Below are the code and all the weights of a small trained network. Each question names an input and a class and asks about switching units off, where a switched-off unit gives its printed mean instead of its output.

import numpy as np


def w(rows, s, z=0):
    codes = np.array(rows[::2]) - 128.0
    scale = np.full(codes.shape[1], s)
    scale[-1] = z or s
    return codes * scale


def f(y):
    return y / 2 * (1 + np.tanh(0.7978845608 * (y + 0.044715 * y**3)))


def log_softmax(a):
    a = a - a.max(-1, keepdims=True)
    return a - np.log(np.exp(a).sum(-1, keepdims=True))


def net(x, mask):
    res = np.array(x, float).reshape(1, 7) / 4 @ E
    y = f(res @ A[0][:, :-1].T + A[0][:, -1])
    res = res + np.where(mask, y, B[0][:, -1]) @ B[0][:, :-1]
    return log_softmax(res[-1] @ U[:, :-1].T + U[:, -1])


A, B = {}, {}
E = w([
[132,167,215,202,175],'x0',
[200,102,96,203,110],'x1',
[70,146,137,193,52],'x2',
[94,1,141,160,168],'x3',
[91,187,28,189,199],'x4',
[127,128,128,130,127],'x5',
[128,128,127,129,129],'x6',
],0.0089)
A[0] = w([
[219,166,192,249,171,119],'N0',
[85,160,102,156,189,98],'N1',
[150,182,120,105,116,51],'N2',
[119,127,204,183,197,39],'N3',
[198,140,133,119,214,191],'N4',
[158,186,125,115,103,20],'N5',
[135,186,62,115,142,10],'N6',
[161,80,30,84,94,80],'N7',
[163,140,72,104,96,45],'N8',
[126,149,98,154,150,97],'N9',
[137,135,50,87,74,77],'N10',
[61,57,144,142,172,44],'N11',
[77,62,119,136,169,83],'N12',
[89,127,47,134,147,92],'N13',
[91,140,131,155,88,86],'N14',
[207,108,84,175,118,119],'N15',
[183,149,113,80,184,142],'N16',
[96,149,68,139,150,78],'N17',
[193,82,87,204,106,188],'N18',
[155,189,119,109,96,2],'N19',
[76,14,32,96,88,94],'N20',
[48,127,138,80,137,143],'N21',
[117,152,95,145,157,48],'N22',
[56,170,186,195,57,184],'N23',
[178,106,119,68,180,135],'N24',
[105,129,72,155,168,59],'N25',
[138,216,123,81,98,51],'N26',
[95,44,118,149,153,45],'N27',
[56,149,178,98,175,103],'N28',
[51,110,57,172,1,164],'N29',
[35,150,126,86,171,117],'N30',
[145,95,161,90,53,101],'N31',
],0.011,0.0057)
B[0] = w([
[61,155,149,83,119,227],'N0',
[212,87,186,47,133,192],'N1',
[139,128,129,189,95,150],'N2',
[78,214,230,147,149,169],'N3',
[74,79,76,158,156,212],'N4',
[180,188,142,229,86,146],'N5',
[155,143,140,131,124,165],'N6',
[1,154,197,133,152,215],'N7',
[93,126,171,171,91,152],'N8',
[149,118,170,93,108,154],'N9',
[59,191,178,120,142,186],'N10',
[193,167,89,230,83,180],'N11',
[163,207,117,223,81,182],'N12',
[182,58,234,99,167,190],'N13',
[110,103,137,155,147,144],'N14',
[121,113,78,69,42,184],'N15',
[118,68,83,188,168,196],'N16',
[186,73,184,93,77,174],'N17',
[99,118,73,51,41,223],'N18',
[187,175,138,225,95,148],'N19',
[107,226,182,137,145,255],'N20',
[119,89,85,114,52,190],'N21',
[165,120,215,108,109,145],'N22',
[133,60,64,136,199,235],'N23',
[123,77,66,211,153,198],'N24',
[197,95,215,64,155,172],'N25',
[163,164,120,217,122,189],'N26',
[199,216,119,239,65,178],'N27',
[85,112,69,30,37,177],'N28',
[111,60,96,163,197,254],'N29',
[103,120,80,89,61,192],'N30',
[217,78,203,83,197,204],'N31',
],0.0074,0.0082)
U = w([
[182,183,133,225,84,74],'0',
[3,178,211,116,178,120],'1',
[218,49,222,72,150,78],'2',
[94,106,112,120,148,254],'3',
[73,84,71,74,34,66],'4',
[79,38,77,184,237,61],'5',
[98,113,122,121,155,220],'6',
],0.011,0.013)

Each question gives the input, the list of numbers given to net, and the class t.
The units are the neurons (one row each of A and B). Each row of codes is followed by its name. A weight is (code - 128) times the scale printed after its matrix; where a second scale follows, it is the last column's (A, B and U).
mask holds one flag per neuron, in row order. A switched-off neuron (its flag False) gives its mean, the last column of its row in B, instead of its output. The means were averaged over made-up inputs and are rounded, as every weight is.
A unit's drop is (log p(t) with every unit on - log p(t) with that unit switched off) / (log p(t) with every unit on - log p(t) with every unit switched off).
The circuit of an input: a set's keep is (log p(t) with only the set's units on - log p(t) with every unit switched off) / (log p(t) with every unit on - log p(t) with every unit switched off). Starting from the 12 units with the biggest drops (on a tie, the unit counted first), units are removed one at a time, each time the one whose removal leaves the highest keep (on an exact tie, the one counted first), for as long as the keep stays at least 0.8.
circuit, biggest first: the units of the circuit, biggest drop first
k most important neurons: the k neurons with the biggest drops, biggest first
input [-2,-5,5,-2,4,0,-5], class 4: circuit, biggest first => [N30]
input [3,-8,0,-3,4,0,-7], class 4: circuit, biggest first => [N28; N30]
input [-2,-3,-7,-5,-6,6,6], class 5: 2 most important neurons => [N24; N16]
input [-5,-7,-8,-6,-2,6,5], class 5: circuit, biggest first => [N16; N24]
input [-6,8,8,2,-8,-3,1], class 2: 3 most important neurons => [N31; N4; N24]
input [4,2,-7,-5,2,-6,-6], class 5: circuit, biggest first => [N4; N16]
input [4,0,-3,1,7,-2,1], class 2: circuit, biggest first => [N1; N25]
input [4,-5,7,3,6,-4,6], class 5: 4 most important neurons => [N23; N29; N18; N20]
input [4,1,-6,-7,-3,-3,3], class 0: circuit, biggest first => [N5; N26]
input [5,1,-2,0,1,2,-3], class 1: circuit, biggest first => [N0; N3]
input [-4,8,4,8,-3,5,-4], class 0: 4 most important neurons => [N27; N20; N12; N11]
input [-1,3,-4,-7,6,4,-2], class 0: 3 most important neurons => [N26; N5; N19]
input [-4,-6,1,0,0,1,3], class 4: circuit, biggest first => [N21; N30]
input [-5,2,-6,8,1,-8,-5], class 0: circuit, biggest first => [N27; N12]
input [2,7,4,8,6,7,-8], class 0: circuit, biggest first => [N27]
input [0,0,-8,-6,7,-1,-7], class 5: 2 most important neurons => [N4; N16]
input [4,8,-4,0,-3,-4,-4], class 4: 2 most important neurons => [N18; N15]
input [-7,-2,-8,6,-6,-7,1], class 5: 2 most important neurons => [N24; N16]
input [1,5,-7,6,-5,7,0], class 3: 3 most important neurons => [N18; N29; N23]
input [4,-3,8,5,4,1,-5], class 5: 2 most important neurons => [N23; N29]
